In the rows, zero is written as 128.
Each row has a class, written after it.
199 122 108 139 116 135 106 122 121 112 117 152 123 116 77 135 137 134 178 141 165 102 158 94 179 123 137 188 96 170 135 109 154 157 46 136 105 155 126 117 137 111
tiruf
191 140 204 114 146 91 134 139 140 123 174 106 140 111 100 108 106 134 141 91 137 89 133 160 102 122 120 119 81 106 101 115 106 127 80 120 100 129 126 145 174 107
vef
190 103 183 117 147 104 116 82 116 161 137 124 176 143 122 129 139 156 140 86 120 166 146 137 145 142 134 198 81 156 135 107 113 120 83 97 85 102 141 83 157 102
mar
144 121 182 146 124 95 126 139 113 77 136 166 86 116 96 94 143 126 174 129 148 135 187 125 125 132 107 146 134 129 143 93 123 152 82 150 105 128 136 104 171 85
mar
165 97 103 149 125 150 121 137 120 147 123 128 129 116 101 147 171 128 122 134 139 104 155 91 119 102 144 128 116 130 151 115 127 133 124 118 132 152 117 136 132 110
tiruf
90 129 131 103 151 164 92 133 159 104 117 168 127 138 145 127 87 74 130 105 174 148 136 166 160 77 138 149 189 196 95 96 105 155 156 153 131 189 118 131 111 74
tasov
138 209 163 145 93 112 121 104 145 187 124 101 112 159 86 81 168 146 155 80 127 98 169 106 152 148 90 48 108 104 47 112 37 90 179 73 103 159 156 127 105 164
tiruf
103 125 205 124 144 140 137 128 144 89 109 137 164 93 136 125 101 90 157 65 130 134 148 181 187 154 187 120 149 118 140 85 81 123 65 141 151 158 118 111 142 35
vena
176 135 112 121 110 109 94 113 140 104 118 118 115 119 116 130 115 93 129 127 127 107 132 144 102 133 146 150 142 133 89 115 121 143 114 124 114 129 147 141 137 155
topeg
15 99 86 121 130 166 158 130 153 105 103 139 112 151 183 136 86 76 144 67 94 146 171 123 140 84 158 110 197 151 104 101 124 100 152 154 151 138 121 96 106 65
vef
133 117 155 116 91 153 112 72 122 97 136 206 107 150 123 74 133 114 128 109 138 156 121 133 168 83 109 182 185 148 130 115 130 176 186 141 102 167 135 92 137 139
reniv
148 111 113 106 192 162 127 109 167 149 170 84 126 115 166 121 102 111 160 131 133 100 98 132 127 147 112 88 156 152 85 97 41 145 88 155 141 148 155 101 135 64
tasov
189 148 179 125 91 95 116 115 146 127 115 118 132 104 83 102 122 98 126 93 175 118 149 152 126 140 126 126 68 144 107 92 77 132 98 68 91 149 136 131 175 80
nopa
192 160 183 119 137 109 91 125 158 138 151 164 166 137 137 168 89 183 90 126 111 159 153 147 112 144 67 154 57 94 74 151 157 100 173 121 172 133 88 131 99 208
vef
122 205 169 232 111 104 127 133 101 152 127 89 185 160 106 142 183 187 161 137 131 142 156 51 159 162 134 116 77 158 126 149 85 83 131 79 68 57 127 72 115 148
Verif
165 143 170 148 114 125 62 67 120 161 96 130 204 150 101 140 155 144 106 145 121 174 127 137 142 145 138 103 131 115 132 146 106 101 156 88 135 146 113 102 145 180
reniv
128 181 212 171 102 87 101 86 139 124 130 100 140 128 84 108 147 169 158 111 131 117 147 159 127 151 96 81 143 142 20 151 14 101 159 120 91 80 156 72 145 136
mar
175 129 122 117 117 106 99 112 143 114 111 115 127 111 119 123 117 96 124 124 127 106 150 149 100 136 147 134 147 124 87 121 122 139 115 115 113 121 138 143 144 149
reniv
53 153 137 162 109 142 174 174 190 79 118 146 120 132 156 109 118 140 137 71 131 88 160 148 149 75 148 129 187 128 137 97 72 100 146 143 110 162 138 101 117 114
rim
145 127 143 127 113 139 94 155 135 119 134 141 147 143 116 128 106 126 158 103 130 106 168 138 155 116 105 164 132 167 100 132 128 134 111 117 138 152 109 131 131 95
mar
134 91 109 137 126 163 96 134 116 113 131 142 105 141 130 151 143 120 133 139 122 112 138 118 126 107 138 137 133 131 130 86 164 135 132 133 151 125 117 119 121 111
topeg
180 111 112 155 120 142 115 116 129 135 121 135 130 103 105 138 164 149 110 130 142 135 132 113 110 105 135 133 103 127 130 89 133 128 105 110 110 128 119 111 136 126
reniv
150 188 193 136 201 140 154 104 167 207 159 124 192 104 187 164 117 155 82 104 114 89 122 150 123 138 114 93 111 104 60 157 55 94 188 146 198 100 141 167 87 168
nuz
187 127 153 124 148 135 137 127 121 144 132 161 148 127 117 124 124 185 134 111 146 147 132 105 128 124 124 197 89 145 131 119 156 105 94 131 116 118 148 116 155 142
nopa
136 103 188 172 119 145 108 130 110 177 137 109 152 147 132 97 150 155 132 136 118 122 126 132 174 164 138 176 87 164 137 91 65 145 137 134 99 159 145 53 102 91
vef
162 125 156 120 163 173 180 87 123 148 143 146 167 123 138 88 125 206 100 146 131 160 142 142 104 122 98 139 95 130 113 110 107 120 101 123 125 120 111 70 140 144
vef
167 95 116 148 121 128 118 134 124 131 137 108 104 113 115 133 149 128 127 136 131 95 136 115 102 126 138 123 109 129 125 98 134 139 107 125 116 107 131 119 143 114
reniv
63 68 154 155 127 107 122 153 121 176 100 127 153 146 165 148 144 87 145 117 94 131 142 127 156 147 136 178 160 152 159 132 108 108 142 185 183 153 132 105 92 75
nuz
154 87 103 147 116 136 125 135 114 127 135 121 113 142 111 152 165 131 135 126 137 122 134 103 129 106 133 138 114 128 160 103 135 145 134 121 125 117 133 116 131 116
tiruf
176 107 125 148 124 95 160 87 127 146 142 130 105 107 102 115 156 122 142 93 134 152 101 98 108 114 122 151 122 122 153 124 101 136 59 143 138 191 135 120 153 120
Demim
83 131 142 185 132 131 88 86 104 137 134 135 137 172 130 169 109 101 170 99 136 175 148 156 128 117 74 113 182 133 74 188 131 95 192 130 144 155 104 78 61 142
vena
192 135 131 166 104 130 107 107 116 124 141 136 122 122 134 148 129 121 146 97 132 137 153 125 121 143 92 159 104 124 113 137 141 119 102 104 104 111 132 116 137 127
reniv
182 125 114 116 117 117 87 120 134 104 112 117 117 110 115 128 111 92 125 130 126 109 138 159 100 135 151 144 146 117 88 117 117 143 110 118 118 118 146 143 141 155
topeg
195 180 202 187 147 152 139 139 120 118 137 122 130 113 96 156 163 186 113 129 152 125 93 138 86 163 136 102 61 71 125 91 105 110 163 103 106 134 151 92 127 156
Demim
155 115 136 131 131 151 115 120 140 125 129 145 121 136 118 155 150 118 129 113 138 133 150 129 114 104 122 125 125 137 116 89 120 140 137 128 134 111 113 119 133 118
mar
171 131 112 112 115 110 92 114 139 107 118 119 115 121 117 127 115 95 128 125 126 108 143 149 106 130 152 145 145 130 88 112 123 141 114 121 110 119 143 141 136 156
topeg
120 201 191 182 142 128 154 74 137 181 103 123 127 135 98 131 145 128 137 48 128 128 57 113 133 85 118 109 93 151 71 100 71 110 157 120 108 108 143 102 94 141
reniv
204 184 146 151 109 96 143 118 142 132 121 129 143 99 99 127 134 169 119 124 135 139 159 132 128 132 125 191 45 123 109 118 123 133 66 117 110 168 121 145 144 132
vef
193 168 205 131 155 131 68 122 158 194 119 119 182 102 111 120 142 149 145 135 140 101 185 165 122 167 79 86 119 101 79 109 49 107 132 124 179 84 110 130 108 130
topeg
183 133 126 112 118 124 94 106 145 109 115 116 130 109 109 123 116 103 129 120 129 113 133 154 101 135 146 139 147 126 74 118 106 139 116 112 117 127 144 140 145 154
nopa
126 104 169 100 162 80 151 105 177 156 168 83 106 147 165 132 94 71 159 75 118 128 75 155 110 143 127 86 144 120 137 98 85 123 97 168 114 102 137 109 126 134
reniv
127 206 174 152 168 153 136 126 143 139 117 134 143 144 154 127 92 56 187 148 113 106 145 129 177 120 38 106 108 137 24 88 52 127 170 126 93 121 132 135 109 79
nuz
178 127 123 112 123 127 92 113 136 110 117 126 129 108 120 122 116 90 116 123 123 124 138 156 96 126 144 148 153 130 86 115 115 147 114 121 119 123 134 143 144 146
nuz
110 133 104 138 168 89 129 177 134 127 170 118 75 95 170 96 95 80 141 142 112 106 150 96 144 104 187 150 151 139 99 102 76 159 70 181 87 102 163 113 154 34
tasov
156 123 118 139 135 135 113 122 143 147 142 121 110 120 130 142 152 153 126 123 140 124 138 130 116 114 137 144 124 123 117 113 111 139 139 119 123 103 137 112 119 132
nopa
152 81 121 140 125 130 104 129 106 123 124 129 106 133 96 148 171 134 138 119 136 137 150 107 112 116 139 126 119 129 145 90 152 131 119 122 127 115 123 114 131 118
tiruf
171 108 123 134 114 89 132 119 141 120 148 131 121 100 112 115 126 111 145 116 118 95 142 84 125 111 90 167 85 166 113 123 141 140 50 114 92 106 80 131 125 111
rim
164 97 100 136 125 150 112 128 139 135 129 125 119 129 115 149 146 136 144 126 138 124 139 106 108 108 124 139 125 132 135 96 135 124 126 130 131 112 117 111 120 125
topeg
140 49 64 158 142 87 111 125 131 159 162 112 130 91 184 170 148 140 98 146 117 125 168 116 129 127 152 192 155 147 172 180 129 155 110 152 163 89 123 130 84 139
Demim
141 124 127 139 126 137 120 96 102 113 129 145 166 149 99 146 120 109 187 79 138 133 163 150 157 115 104 155 128 181 110 102 171 127 54 145 140 121 105 103 112 96
vena
123 116 180 112 173 150 114 134 139 135 135 89 126 139 122 140 103 135 140 106 97 114 124 164 109 164 136 60 126 117 106 86 102 117 114 140 207 192 119 119 130 100
tiruf
88 80 120 127 93 104 115 106 132 124 110 111 185 132 120 140 156 91 124 141 108 109 136 129 188 118 157 143 151 171 133 114 123 123 136 154 146 184 126 159 131 71
Verif
155 157 139 143 113 86 126 95 141 122 144 131 153 112 95 124 156 117 158 85 136 136 135 111 132 114 108 146 127 126 147 146 120 122 116 126 101 188 124 155 112 119
tasov
175 141 120 120 113 123 91 109 149 98 108 119 126 111 115 126 115 103 132 126 126 117 139 153 100 128 142 146 155 126 72 122 113 138 112 111 113 118 134 143 139 163
nopa
108 195 180 179 127 108 112 124 85 168 132 164 130 163 153 145 191 95 181 122 108 154 137 112 180 232 73 135 116 134 124 138 95 124 127 180 139 170 165 106 71 138
tasov
137 170 217 105 196 200 148 144 149 162 122 168 186 180 129 121 85 156 155 71 160 167 167 151 142 103 85 116 119 123 71 105 72 76 192 85 103 154 105 63 138 116
vena
166 124 112 118 107 113 105 114 144 112 106 117 131 116 122 123 118 89 123 119 126 102 142 149 101 122 145 140 156 130 79 118 123 136 117 116 117 114 134 142 139 147
reniv
170 126 116 116 117 106 93 114 147 104 116 114 119 111 106 120 121 97 128 125 131 102 141 146 107 127 145 137 151 123 76 116 120 140 99 120 119 113 138 145 139 157
Verif
141 124 156 107 113 129 106 117 176 123 124 120 189 117 173 132 117 117 84 150 113 141 99 175 143 170 168 137 141 129 83 64 70 115 140 142 132 139 134 75 120 90
Demim
204 186 97 183 104 90 102 77 164 107 118 123 175 62 116 133 128 124 129 107 142 128 183 113 109 91 127 145 135 98 126 137 100 108 89 79 125 152 133 161 138 104
topeg
158 94 102 150 140 139 131 127 122 140 135 129 127 116 111 140 174 143 136 123 141 139 138 91 118 112 124 134 111 126 158 101 108 131 113 133 133 145 140 110 139 92
tasov
155 100 110 136 120 159 108 128 129 141 137 120 132 122 119 146 170 147 120 110 132 141 129 118 118 121 139 136 122 125 144 115 105 132 131 121 133 117 122 107 130 103
tasov
153 84 103 137 126 140 121 119 128 141 125 121 120 132 120 140 151 122 122 122 142 138 133 122 114 109 149 144 133 131 142 91 126 139 116 139 131 114 128 109 132 122
vena
129 131 135 168 109 75 139 158 120 112 129 152 119 129 118 133 148 109 134 104 136 139 146 87 140 104 130 182 97 161 160 100 135 131 104 140 71 130 141 124 144 104
vena
78 123 190 154 154 126 128 113 132 105 137 131 122 139 126 96 138 91 127 97 90 96 136 103 112 77 145 114 151 159 116 79 103 127 139 138 123 191 107 129 119 99
tasov
100 154 149 141 104 82 144 163 147 164 110 132 113 142 116 116 152 163 93 134 123 71 135 116 136 90 92 159 58 146 78 137 116 109 165 82 90 109 119 139 100 152
mar
178 133 119 107 123 119 88 118 140 109 114 118 125 112 114 125 113 97 122 128 119 109 134 154 102 129 149 141 143 126 79 113 111 143 114 114 111 124 139 144 143 152
topeg
117 126 137 95 159 139 101 131 177 125 130 132 138 119 188 169 100 70 124 88 77 130 131 95 110 142 82 131 154 159 73 153 106 120 152 110 136 110 87 165 108 136
Verif
176 132 125 117 121 121 93 111 140 105 120 121 125 114 116 126 122 98 131 119 126 110 135 154 102 126 139 147 156 117 86 126 119 142 118 114 119 130 137 149 136 160
nuz
163 127 109 159 124 143 109 130 129 140 133 129 122 114 119 146 167 139 141 130 138 135 135 111 121 118 124 152 119 127 124 100 126 132 121 124 100 106 123 107 104 122
nuz
104 181 147 194 157 101 134 131 105 169 136 119 159 134 107 142 161 160 107 135 120 127 141 112 145 111 140 112 94 149 165 133 97 148 179 134 122 135 145 120 100 143
vena
188 86 101 145 142 147 128 114 116 151 144 122 133 110 107 140 162 165 121 132 135 136 131 111 112 105 136 148 108 138 136 95 129 153 123 133 128 122 130 102 134 113
reniv
160 102 109 156 119 139 109 152 126 138 121 122 128 110 108 153 167 151 92 139 137 111 147 119 115 125 147 120 89 120 139 97 130 127 136 107 131 125 117 127 123 127
rim
171 132 141 155 123 86 152 122 127 140 130 132 142 98 92 132 142 144 122 98 171 100 138 129 133 132 149 147 69 119 158 143 114 125 90 109 114 211 168 133 153 111
vef
199 83 190 105 166 124 103 89 185 100 110 132 173 85 108 117 76 147 162 99 127 100 237 190 111 135 102 124 139 70 149 119 100 122 102 100 187 139 96 93 147 125
reniv
115 138 128 150 121 86 132 165 112 149 103 120 141 136 118 152 164 157 119 138 144 159 193 188 144 152 139 151 107 91 142 160 91 136 173 88 110 101 130 85 94 155
Demim
163 127 114 113 108 116 102 120 137 103 114 118 127 122 123 126 116 101 124 123 129 119 144 154 105 134 148 147 147 119 77 132 121 139 116 117 113 130 138 142 140 151
vef
48 77 165 180 100 86 127 135 91 167 144 121 152 166 150 131 150 71 149 127 129 127 106 114 215 113 146 190 146 206 172 162 87 168 170 156 141 153 124 103 92 48
nopa
117 146 88 178 109 87 126 90 182 171 125 112 101 149 138 107 139 181 89 143 145 142 126 103 98 70 121 151 133 126 161 144 97 137 133 111 169 185 121 99 101 189
vef
176 138 107 108 121 123 106 118 144 102 113 124 122 113 116 123 110 100 129 123 126 110 134 147 102 124 145 142 146 127 85 114 117 137 106 119 106 123 141 141 141 160
topeg
117 110 155 121 164 118 107 192 139 75 165 134 87 72 134 97 70 131 145 143 135 82 129 139 141 139 163 112 147 131 102 109 109 177 100 183 121 56 139 108 119 100
vef
88 127 141 67 182 90 166 124 200 115 145 155 104 168 127 116 83 85 127 119 131 64 141 124 144 26 160 147 142 150 102 76 135 168 185 146 125 215 104 133 121 121
rim
141 123 155 122 104 110 137 112 126 76 137 165 96 160 100 120 112 98 184 88 151 128 191 128 147 122 151 170 133 146 151 99 179 142 76 143 118 176 108 91 132 113
tiruf
170 124 116 113 116 107 96 120 142 108 107 115 132 116 109 125 119 106 129 130 134 117 140 144 103 131 146 142 143 120 83 131 119 138 111 116 112 134 137 146 144 153
vef
143 95 113 139 127 160 114 143 124 144 125 134 101 131 113 136 162 152 124 109 127 129 130 96 112 97 137 141 134 135 137 101 133 132 127 130 141 116 116 114 119 128
tiruf
179 132 123 103 125 116 90 114 142 102 124 119 130 116 117 125 123 97 119 113 131 121 140 153 100 134 152 136 147 123 79 117 107 137 106 117 113 130 140 146 147 150
tasov
182 128 115 112 118 125 98 115 137 102 109 117 129 116 109 126 119 102 134 123 126 106 144 142 104 125 144 142 159 121 89 130 119 139 113 116 113 118 139 148 142 159
tiruf
